Below are the code and all the weights of a small trained network. Each question names an input and a target symbol and asks about switching units off, where a switched-off unit gives its printed mean instead of its output.

import numpy as np


def w(rows, s, z=0):
    codes = np.array(rows[::2]) - 128.0
    scale = np.full(codes.shape[1], s)
    scale[-1] = z or s
    return codes * scale


def f(y):
    return np.maximum(y, 0)


def softmax(a):
    e = np.exp(a - a.max(-1, keepdims=True))
    return e / e.sum(-1, keepdims=True)


def log_softmax(a):
    a = a - a.max(-1, keepdims=True)
    return a - np.log(np.exp(a).sum(-1, keepdims=True))


def net(x, mask):
    ids = ['γζλμξτφω'.index(c) for c in x.split()]
    T = len(ids)
    res = E[ids] + P[:T]
    u = 0
    for l in range(2):
        q, k, v = (res @ M[l].T for M in (Q, K, V))
        z = softmax(np.where(np.tri(T) > 0, q @ k.T / 4**0.5, -1e9)) @ v
        res = res + np.where(mask[u], z, O[l][:, -1]) @ O[l][:, :-1]
        u += 1
        y = f(res @ A[l][:, :-1].T + A[l][:, -1])
        res = res + np.where(mask[u : u + 16], y, B[l][:, -1]) @ B[l][:, :-1]
        u += 16
    return log_softmax(res[-1] @ U[:, :-1].T + U[:, -1])


Q, K, V, O, A, B = {}, {}, {}, {}, {}, {}
E = w([
[141,121,185],'γ',
[166,88,175],'ζ',
[67,254,57],'λ',
[152,120,153],'μ',
[30,132,168],'ξ',
[150,95,125],'τ',
[189,230,224],'φ',
[109,38,90],'ω',
],0.0095)
P = w([
[254,153,164],'0',
[82,199,192],'1',
[50,139,243],'2',
[33,142,239],'3',
[74,140,208],'4',
[117,108,188],'5',
[76,114,178],'6',
[81,120,168],'7',
],0.0051)
Q[0] = w([
[44,117,244],'0.h1',
[154,69,124],'0.h1',
[144,54,117],'0.h1',
[21,118,178],'0.h1',
],0.011)
K[0] = w([
[248,89,132],'0.h1',
[137,168,88],'0.h1',
[151,167,69],'0.h1',
[249,66,93],'0.h1',
],0.012)
V[0] = w([
[29,198,238],'0.h1',
[59,180,85],'0.h1',
[148,118,37],'0.h1',
[225,50,254],'0.h1',
],0.0091)
O[0] = w([
[2,143,134,153],'0.h1',
[131,123,178,68],'0.h1',
[178,122,140,78],'0.h1',
[114,135,52,254],'0.h1',
],0.013,0.0057)
A[0] = w([
[217,51,151,87],'0.n1',
[144,192,66,60],'0.n2',
[106,18,82,76],'0.n3',
[100,102,173,53],'0.n4',
[69,165,201,82],'0.n5',
[92,185,123,200],'0.n6',
[72,161,147,156],'0.n7',
[140,243,134,138],'0.n8',
[78,26,122,208],'0.n9',
[232,163,243,183],'0.n10',
[134,33,131,111],'0.n11',
[137,63,254,161],'0.n12',
[115,19,50,71],'0.n13',
[97,198,141,253],'0.n14',
[71,43,85,198],'0.n15',
[62,85,21,135],'0.n16',
],0.0054,0.0028)
B[0] = w([
[178,164,197,142],'0.n1',
[152,45,83,148],'0.n2',
[109,216,176,167],'0.n3',
[156,152,88,132],'0.n4',
[197,169,94,164],'0.n5',
[138,78,160,215],'0.n6',
[175,147,143,199],'0.n7',
[113,119,187,165],'0.n8',
[121,36,144,221],'0.n9',
[226,3,154,143],'0.n10',
[105,158,177,145],'0.n11',
[87,40,96,136],'0.n12',
[100,245,150,178],'0.n13',
[111,25,181,232],'0.n14',
[146,35,115,241],'0.n15',
[162,48,78,255],'0.n16',
],0.011,0.0048)
Q[1] = w([
[119,164,206],'1.h1',
[134,141,32],'1.h1',
[104,251,144],'1.h1',
[109,186,137],'1.h1',
],0.011)
K[1] = w([
[65,196,185],'1.h1',
[174,22,59],'1.h1',
[1,104,139],'1.h1',
[56,123,127],'1.h1',
],0.0079)
V[1] = w([
[137,62,255],'1.h1',
[118,103,192],'1.h1',
[20,107,79],'1.h1',
[165,186,33],'1.h1',
],0.012)
O[1] = w([
[102,176,7,183],'1.h1',
[141,150,74,128],'1.h1',
[183,42,147,10],'1.h1',
[117,113,222,137],'1.h1',
],0.012,0.011)
A[1] = w([
[173,43,79,103],'1.n1',
[108,170,224,138],'1.n2',
[175,209,101,50],'1.n3',
[167,92,127,69],'1.n4',
[153,209,106,113],'1.n5',
[44,231,93,166],'1.n6',
[145,105,45,144],'1.n7',
[159,3,176,116],'1.n8',
[133,47,241,255],'1.n9',
[56,121,132,139],'1.n10',
[119,107,98,100],'1.n11',
[88,85,138,77],'1.n12',
[48,146,129,111],'1.n13',
[178,72,187,88],'1.n14',
[105,213,160,61],'1.n15',
[179,171,151,128],'1.n16',
],0.007,0.003)
B[1] = w([
[159,139,176,184],'1.n1',
[57,135,98,190],'1.n2',
[72,122,172,165],'1.n3',
[108,139,166,142],'1.n4',
[105,130,178,176],'1.n5',
[185,140,202,254],'1.n6',
[93,46,102,217],'1.n7',
[171,127,215,204],'1.n8',
[147,161,4,237],'1.n9',
[138,168,142,174],'1.n10',
[106,110,140,162],'1.n11',
[133,151,160,158],'1.n12',
[121,159,160,180],'1.n13',
[180,132,83,172],'1.n14',
[162,127,84,166],'1.n15',
[94,155,131,134],'1.n16',
],0.016,0.015)
U = w([
[251,148,167,80],'γ',
[214,202,67,110],'ζ',
[52,151,153,34],'λ',
[188,190,82,229],'μ',
[127,128,69,199],'ξ',
[57,255,20,117],'τ',
[190,90,204,7],'φ',
[174,218,198,184],'ω',
],0.004,0.002)

Each question gives the input, a string of symbols that net reads in full, and the target symbol t.
The units are the heads (4 rows each of Q, K, V and O) and the neurons (one row each of A and B). Each row of codes is followed by its name. A weight is (code - 128) times the scale printed after its matrix; where a second scale follows, it is the last column's (O, A, B and U).
mask holds one flag per unit, layer by layer, with each layer's heads first. A switched-off unit (its flag False) gives its mean, the last column of its rows in O or B, instead of its output. The means were averaged over made-up inputs and are rounded, as every weight is.
A unit's drop is (log p(t) with every unit on - log p(t) with that unit switched off) / (log p(t) with every unit on - log p(t) with every unit switched off).
most important unit: the unit with the biggest drop
k most important neurons: the k neurons with the biggest drops, biggest first
k most important neurons of layer l: the k neurons of layer l with the biggest drops, biggest first
input λ μ ω λ ω ζ, target λ: most important unit => 0.h1
input ξ τ ω μ ξ τ, target ξ: 3 most important neurons => 1.n7, 1.n6, 1.n8
input ω ω ω ξ ξ λ, target ω: 3 most important neurons of layer 0 => 0.n1, 0.n14, 0.n13
input ω ξ ζ τ, target ω: 4 most important neurons => 0.n1, 1.n6, 1.n9, 0.n10
input λ φ μ λ ω λ, target λ: 4 most important neurons => 1.n7, 1.n6, 1.n3, 1.n9
input ξ ω ζ τ ζ ζ μ, target ξ: 3 most important neurons => 1.n6, 1.n7, 1.n8
input ω φ φ ζ μ, target ω: 3 most important neurons => 0.n1, 1.n6, 1.n9
input φ φ λ τ μ ω, target φ: 2 most important neurons => 1.n9, 0.n15
input ζ ω ω μ φ ω λ, target ζ: 2 most important neurons of layer 0 => 0.n14, 0.n6
input φ μ ω φ τ φ ζ ζ, target φ: 4 most important neurons => 1.n9, 0.n16, 0.n15, 1.n1
input ζ μ φ ξ λ ζ, target ζ: 4 most important neurons => 1.n9, 1.n8, 1.n14, 0.n14
input ω γ ω ζ, target ω: 3 most important neurons of layer 0 => 0.n1, 0.n10, 0.n16
input λ φ λ φ φ φ μ, target λ: 4 most important neurons => 1.n7, 1.n6, 1.n3, 0.n10
input λ ω τ ξ, target λ: 3 most important neurons => 1.n7, 1.n6, 1.n3
input τ φ ω, target τ: 2 most important neurons => 0.n14, 0.n9
input φ ω ζ ζ ζ ω, target φ: most important neuron of layer 0 => 0.n16
input ζ λ μ, target ζ: 3 most important neurons of layer 1 => 1.n9, 1.n14, 1.n8
input λ τ ω λ μ, target λ: 4 most important neurons => 1.n7, 1.n6, 1.n3, 1.n9
input ζ τ ζ ω ζ λ γ ξ, target ζ: 3 most important neurons of layer 1 => 1.n9, 1.n8, 1.n14
input λ λ ω, target λ: most important unit => 0.h1
input ζ τ ω ω ω φ λ τ, target ζ: 3 most important neurons => 1.n9, 1.n8, 1.n14
input τ ω μ ω ζ, target τ: 3 most important neurons of layer 1 => 1.n6, 1.n2, 1.n9
input ω τ ξ ω μ ω, target ω: 3 most important neurons of layer 1 => 1.n6, 1.n9, 1.n7
input ω ξ ω τ λ ω ζ γ, target ω: 3 most important neurons of layer 0 => 0.n1, 0.n10, 0.n13
input φ τ φ ξ μ φ φ ξ, target φ: 2 most important neurons of layer 0 => 0.n16, 0.n15
input τ ω γ μ, target τ: 2 most important neurons of layer 1 => 1.n6, 1.n2
